Below are the code and all the weights of a small trained network. Each question names an input and a target symbol and asks about switching units off, where a switched-off unit gives its printed mean instead of its output.

import numpy as np


def w(rows, s, z=0):
    codes = np.array(rows[::2]) - 128.0
    scale = np.full(codes.shape[1], s)
    scale[-1] = z or s
    return codes * scale


def f(y):
    return np.maximum(y, 0)


def softmax(a):
    e = np.exp(a - a.max(-1, keepdims=True))
    return e / e.sum(-1, keepdims=True)


def log_softmax(a):
    a = a - a.max(-1, keepdims=True)
    return a - np.log(np.exp(a).sum(-1, keepdims=True))


def net(x, mask):
    ids = ['ΘΛΦΨαβγεζηξστ'.index(c) for c in x.split()]
    T = len(ids)
    res = E[ids] + P[:T]
    u = 0
    for l in range(2):
        q, k, v = (res @ M[l].T for M in (Q, K, V))
        z = softmax(np.where(np.tri(T) > 0, q @ k.T / 2**0.5, -1e9)) @ v
        res = res + np.where(mask[u], z, O[l][:, -1]) @ O[l][:, :-1]
        u += 1
        y = f(res @ A[l][:, :-1].T + A[l][:, -1])
        res = res + np.where(mask[u : u + 16], y, B[l][:, -1]) @ B[l][:, :-1]
        u += 16
    return log_softmax(res[-1] @ U[:, :-1].T + U[:, -1])


Q, K, V, O, A, B = {}, {}, {}, {}, {}, {}
E = w([
[1,128,233,229,91],'Θ',
[141,82,11,83,9],'Λ',
[203,167,163,44,207],'Φ',
[222,152,71,10,164],'Ψ',
[12,123,135,200,77],'α',
[139,130,138,57,160],'β',
[75,115,147,91,153],'γ',
[55,84,82,172,10],'ε',
[98,88,68,81,77],'ζ',
[155,130,32,31,133],'η',
[127,179,241,116,236],'ξ',
[32,139,195,152,168],'σ',
[62,145,234,141,184],'τ',
],0.0064)
P = w([
[149,166,128,132,83],'0',
[68,59,114,71,185],'1',
[164,82,123,175,147],'2',
[136,119,172,76,92],'3',
[39,124,65,105,209],'4',
[168,82,119,187,167],'5',
[149,162,179,79,89],'6',
[26,159,70,81,137],'7',
[166,79,115,186,177],'8',
[153,190,186,76,85],'9',
[5,190,64,81,120],'10',
[163,81,111,183,174],'11',
],0.014)
Q[0] = w([
[247,98,145,166,174],'L0H1',
[96,177,148,3,160],'L0H1',
],0.005)
K[0] = w([
[138,51,148,178,182],'L0H1',
[184,181,151,2,141],'L0H1',
],0.0047)
V[0] = w([
[68,14,29,30,111],'L0H1',
[167,141,92,254,47],'L0H1',
],0.0039)
O[0] = w([
[88,2,222,96,50,238],'L0H1',
[164,194,107,223,66,2],'L0H1',
],0.0038,0.0018)
A[0] = w([
[192,198,120,74,46,166],'L0N1',
[57,173,131,107,24,202],'L0N2',
[125,97,182,196,101,156],'L0N3',
[118,131,148,123,207,116],'L0N4',
[243,157,116,126,153,232],'L0N5',
[213,109,61,191,170,170],'L0N6',
[164,203,216,79,103,195],'L0N7',
[65,140,216,82,94,231],'L0N8',
[140,54,149,119,132,253],'L0N9',
[140,107,211,165,109,135],'L0N10',
[234,149,144,87,116,159],'L0N11',
[43,163,124,148,165,100],'L0N12',
[149,167,220,204,121,233],'L0N13',
[166,105,129,134,209,101],'L0N14',
[87,195,73,114,172,73],'L0N15',
[254,125,43,117,74,187],'L0N16',
],0.0089,0.0034)
B[0] = w([
[99,74,213,74,144,190],'L0N1',
[55,151,70,10,179,230],'L0N2',
[77,157,109,180,182,166],'L0N3',
[85,115,82,119,100,176],'L0N4',
[220,88,142,101,95,181],'L0N5',
[201,96,75,163,138,181],'L0N6',
[184,135,181,66,221,206],'L0N7',
[172,132,78,57,211,255],'L0N8',
[99,73,132,147,178,222],'L0N9',
[120,172,117,146,254,165],'L0N10',
[208,70,162,113,106,173],'L0N11',
[187,114,62,83,42,189],'L0N12',
[139,216,141,167,198,188],'L0N13',
[73,103,85,132,108,170],'L0N14',
[79,126,87,101,91,176],'L0N15',
[149,45,157,75,23,173],'L0N16',
],0.0072,0.0063)
Q[1] = w([
[64,140,57,46,139],'L1H1',
[141,161,254,18,156],'L1H1',
],0.0094)
K[1] = w([
[103,204,176,1,127],'L1H1',
[172,244,161,156,8],'L1H1',
],0.0071)
V[1] = w([
[254,121,195,186,219],'L1H1',
[215,49,200,114,72],'L1H1',
],0.0089)
O[1] = w([
[178,45,246,213,182,254],'L1H1',
[247,92,69,190,200,245],'L1H1',
],0.011,0.0048)
A[1] = w([
[110,58,150,65,139,65],'L1N1',
[65,138,171,107,131,157],'L1N2',
[120,150,162,128,151,104],'L1N3',
[148,43,183,236,149,87],'L1N4',
[211,96,61,128,102,59],'L1N5',
[147,199,51,178,209,98],'L1N6',
[138,231,151,163,138,206],'L1N7',
[79,121,107,254,27,150],'L1N8',
[151,215,91,104,234,122],'L1N9',
[198,130,168,35,164,180],'L1N10',
[155,100,143,76,189,119],'L1N11',
[113,197,62,56,99,134],'L1N12',
[66,128,149,74,140,210],'L1N13',
[56,178,141,68,98,66],'L1N14',
[149,105,209,253,121,9],'L1N15',
[44,128,246,172,155,87],'L1N16',
],0.0084,0.011)
B[1] = w([
[134,217,148,154,97,168],'L1N1',
[83,142,153,177,142,171],'L1N2',
[136,125,99,131,109,142],'L1N3',
[187,188,125,122,133,240],'L1N4',
[18,159,207,144,56,187],'L1N5',
[98,145,196,139,61,181],'L1N6',
[70,68,114,131,166,148],'L1N7',
[182,254,57,81,95,138],'L1N8',
[144,115,123,102,56,206],'L1N9',
[66,112,80,166,144,255],'L1N10',
[130,117,107,163,116,228],'L1N11',
[224,110,127,134,130,189],'L1N12',
[127,108,146,73,185,206],'L1N13',
[121,197,74,247,102,163],'L1N14',
[46,184,114,36,158,179],'L1N15',
[215,111,158,79,11,179],'L1N16',
],0.0097,0.019)
U = w([
[102,227,183,77,60,2],'Θ',
[188,157,116,102,9,34],'Λ',
[145,186,130,161,210,91],'Φ',
[176,172,150,215,71,83],'Ψ',
[63,215,87,150,149,84],'α',
[208,41,83,202,189,170],'β',
[90,70,106,90,254,209],'γ',
[171,211,44,106,128,71],'ε',
[197,67,72,38,136,207],'ζ',
[86,62,116,188,85,163],'η',
[238,154,141,79,134,113],'ξ',
[37,141,168,98,166,174],'σ',
[157,58,222,87,112,220],'τ',
],0.0078,0.0049)

Each question gives the input, a string of symbols that net reads in full, and the target symbol t.
The units are the heads (2 rows each of Q, K, V and O) and the neurons (one row each of A and B). Each row of codes is followed by its name. A weight is (code - 128) times the scale printed after its matrix; where a second scale follows, it is the last column's (O, A, B and U).
mask holds one flag per unit, layer by layer, with each layer's heads first. A switched-off unit (its flag False) gives its mean, the last column of its rows in O or B, instead of its output. The means were averaged over made-up inputs and are rounded, as every weight is.
A unit's drop is (log p(t) with every unit on - log p(t) with that unit switched off) / (log p(t) with every unit on - log p(t) with every unit switched off).
The circuit of an input: a set's keep is (log p(t) with only the set's units on - log p(t) with every unit switched off) / (log p(t) with every unit on - log p(t) with every unit switched off). Starting from the 12 units with the biggest drops (on a tie, the unit counted first), units are removed one at a time, each time the one whose removal leaves the highest keep (on an exact tie, the one counted first), for as long as the keep stays at least 0.8.
circuit, biggest first: the units of the circuit, biggest drop first
unit that matters most: the unit with the biggest drop
k most important neurons: the k neurons with the biggest drops, biggest first
k most important neurons of layer l: the k neurons of layer l with the biggest drops, biggest first
input τ Λ ε ξ σ η ζ ζ, target ζ: unit that matters most : L0N2
input ε σ τ ε σ Θ Ψ ξ ζ ζ τ, target ζ: 3 most important neurons : [L0N7 L0N2 L0N1]
input σ σ Λ, target Λ: 3 most important neurons : [L0N7 L0N16 L0N8]
input Θ τ Φ Θ ε Ψ Φ, target Θ: circuit, biggest first : [L0H1 L1H1 L0N13]
input β τ γ, target γ: 2 most important neurons of layer 0 : [L0N7 L0N2]
input σ τ Ψ Θ ζ α Φ, target σ: circuit, biggest first : [L1N10 L1N12 L1N4]
input Ψ Ψ τ β ζ τ ξ Θ τ Θ α, target Θ: circuit, biggest first : [L1H1 L0N2]
input Λ ξ τ Θ ζ Θ Ψ σ, target Ψ: 4 most important neurons : [L0N7 L0N1 L1N5 L1N6]
input Φ ξ γ ε ξ ζ Φ Λ σ ξ ζ, target ξ: 2 most important neurons of layer 0 : [L0N7 L0N13]
input γ Θ σ, target σ: 3 most important neurons : [L0N7 L1N4 L0N15]
input σ η ζ α, target σ: circuit, biggest first : [L1H1 L1N13 L1N4 L0N2]
input Φ Θ η β τ ζ γ, target Φ: 2 most important neurons of layer 1 : [L1N15 L1N4]
input η γ ζ Φ Λ γ Λ Λ, target Λ: 2 most important neurons : [L0N2 L0N16]
input Φ γ β σ γ α ξ ξ, target ξ: 4 most important neurons : [L0N7 L1N4 L1N16 L0N13]
input η η ζ τ β, target τ: 2 most important neurons of layer 0 : [L0N7 L0N8]
input ζ Ψ η Φ ζ ξ, target ξ: 2 most important neurons : [L0N2 L1N4]
input Θ σ ζ τ α α, target α: 3 most important neurons of layer 0 : [L0N7 L0N8 L0N1]
input η σ Φ γ η γ σ Θ τ σ ξ, target σ: 2 most important neurons of layer 0 : [L0N7 L0N2]
input Φ γ ξ σ α β τ η Φ β τ, target β: 3 most important neurons : [L0N7 L0N1 L0N2]
input α Ψ β ζ ξ ζ ζ Ψ η Θ, target α: most important neuron of layer 0 : [L0N2]
input ε Φ β γ γ τ ξ τ, target ξ: 3 most important neurons : [L0N7 L1N4 L1N16]
input ξ Θ η τ Λ α Ψ τ η Θ, target ξ: 3 most important neurons : [L1N16 L1N4 L0N7]
input Ψ η β γ, target Ψ: 3 most important neurons of layer 1 : [L1N5 L1N6 L1N4]
input ξ ξ ε Λ τ, target Λ: 4 most important neurons of layer 0 : [L0N2 L0N1 L0N16 L0N12]
input τ ζ ε, target ε: 2 most important neurons : [L0N7 L1N8]
input ε γ ζ ε α ε τ σ, target τ: 4 most important neurons : [L0N7 L1N16 L0N13 L0N10]
input Ψ Ψ ζ η, target Ψ: 3 most important neurons : [L1N5 L1N4 L0N16]
input Θ σ β α ξ τ Λ, target Θ: 3 most important neurons of layer 1 : [L1N1 L1N16 L1N14]
